kored: [169 106 130 109]
razab: [169 101 140 156]
ledu: [ 94 136  85 113]
Kabik: [134 128  68 102]
biri: [123 111  82 154]
ris: [120 105 180 154]
Bifar: [137 168 176 103]
present: [180 154] -> yes
present: [101 140] -> yes
present: [168 176] -> yes
present: [168 175 103] -> no
present: [101 139 156] -> no
present: [154  82] -> no

pim: [120 123 141 124 142 122 136 118 117 127 119 140 130 126 129 134 115 133
 133 124 143 137 121 123 129 132 120 134 133 114 137 120 122 141 135 134
 120 145 111 139 121 120 121 113 133 119 142 140 139 128 121 118 121 134
 130 116 125]
feki: [143 115 144  88 109  78 139 102 155 110  89 132 138 106  98 143 131  93
 142 112  99 136 109 128 160 150 117 136 126 156 143 115  93 139 131 116
 116 116 144 147  72 170 180 155 143 108 129 115 149 140  79 121 118 169
  82 146 113]
movaz: [ 96 122 138 110 104 106 110 154 119 100 122 141 115 164 133 115 137 125
 123 116 124 121  91  99 120 175 151 142 178 155 119 120 130  96 118 120
 154 107 160 148 120 133 148 117 146 125 128 127 126  94 101 101  84 135
 114 140  98]
murof: [121 121 152  90 104  89 139 134 147 106  99 159 137 155 126 135 139 110
 152 131 109 145 100 124 154 179 148 155 170 170 135 113 121 124 147 130
 155 111 164 170  87 168 187 148 156 113 143 142 145 119  83 105  97 169
 102 165 103]
bilig: [ 96 122 138 110 104 106 110 154 119 100 122 141 115 164 133 115 137 125
 123 116 124 121  91  99 123 175 151 142 178 155 119 120 130  96 118 120
 154 107 160 148 110 133 148 117 146 125 128 118 141  94 101 101  84 135
 114 140  98]
movi: [149 117 125 121 134 109 151  93 142 140 104 124 107  91 111 137 115 127
 137 100 124 138 141 147 141 115 106 115  98 126 136 120  89 148 140 119
  98 134 110 115 103 115 142 131 120 112 117 124 140 152 112 131 138 147
 108 126 132]
Rogaf: [149 117 125 121 134 109 151  93 142 140 104 124 123  97 111 137 115 116
 137 120 124 138 141 147 141 115 106 115  98 126 136 120  96 148 140 119
  98 134 110 115 103 146 142 131 120 112 117 124 140 152 112 131 138 147
 108 126 132]
rik: [168 124 150 109 162 107 192  66 146 165  71 162 161 109 120 159 104 108
 175 131 126 177 157 178 171 110 114 137  88 120 156 100  93 209 188 157
  98 171  94 157  80 156 153 146 133  86 151 174 157 183 107 133 169 168
 116 141 152]
vuri: [ 96 122 138 110 104 106 110 154 119 100 122 141 115 164 133 115 137 125
 123 116 124 121  91  99 123 175 151 142 178 155 119 120 130  96 118 120
 154 107 160 148 110 133 148 117 146 125 128 118 141  94 101 101 147 145
 120 150 137]
present: [104 159 120] -> no
present: [137 155 126] -> yes
present: [139 134] -> yes
present: [142  93 151] -> no
present: [177 156] -> no

nozop: [155  80 144 134 148]
kigo: [ 64 158 115 116 114]
tuve: [106 134 128 118 128]
ziri: [ 64 158 115 132 114]
Ravo: [123 140 123 143 121]
nivi: [ 83 132 120 128 120]
present: [128 118 128] -> yes
present: [106 134 128 118 128] -> yes
present: [141 123] -> no
present: [116 113] -> no
present: [114 132] -> no

Sezus: [ 58 110 158 121 109 126 119 125 100]
zodo: [154 125 141 138 143 122 129 118 108]
Sase: [117 118 108 153 109 134 120 134 135]
tane: [117 118 108 153 125 114 153 163 108]
present: [110 126 119 125] -> no
present: [120 134] -> yes
present: [118 108 152] -> no
present: [143 122 129 118] -> yes
present: [117 118 108 153] -> yes
present: [153 108 118 117] -> no
present: [108 163] -> no

sitad: [133 141 106 203  87  63 147 167 113]
rom: [147  95  78 127 109  48  99 103 100]
kese: [136 142 132 167 118  86 116 142 153]
nonuv: [122 109  86 110  85 149 134 162 144]
Zibiv: [117 126  84  95  97 180 156 142 140]
Mabu: [141  85  52  91  87 105 116  99  97]
Vig: [148 133  82 140 103 115 143 199 147]
present: [203  87  63 147] -> yes
present: [ 86 116 143] -> no

Pobe: [ 75 146  98 101]
fam: [ 69 115  85 167]
bub: [ 83 100  98 120]
reti: [ 65 125  71 123]
present: [125  71 123] -> yes
present: [101  98 146] -> no
present: [ 83 100  98] -> yes
present: [100  98 120] -> yes
present: [ 69 115  85] -> yes

fosog: [ 78 166  95 187]
Porob: [142  72 168  67]
Pano: [151  76 167  66]
gibiv: [115 182  88 189]
present: [ 67 168] -> no
present: [ 78 166] -> yes
present: [142  73] -> no
present: [ 78 166  95 188] -> no
present: [182  88] -> yes
present: [166  78] -> no
present: [ 76 167  66] -> yes

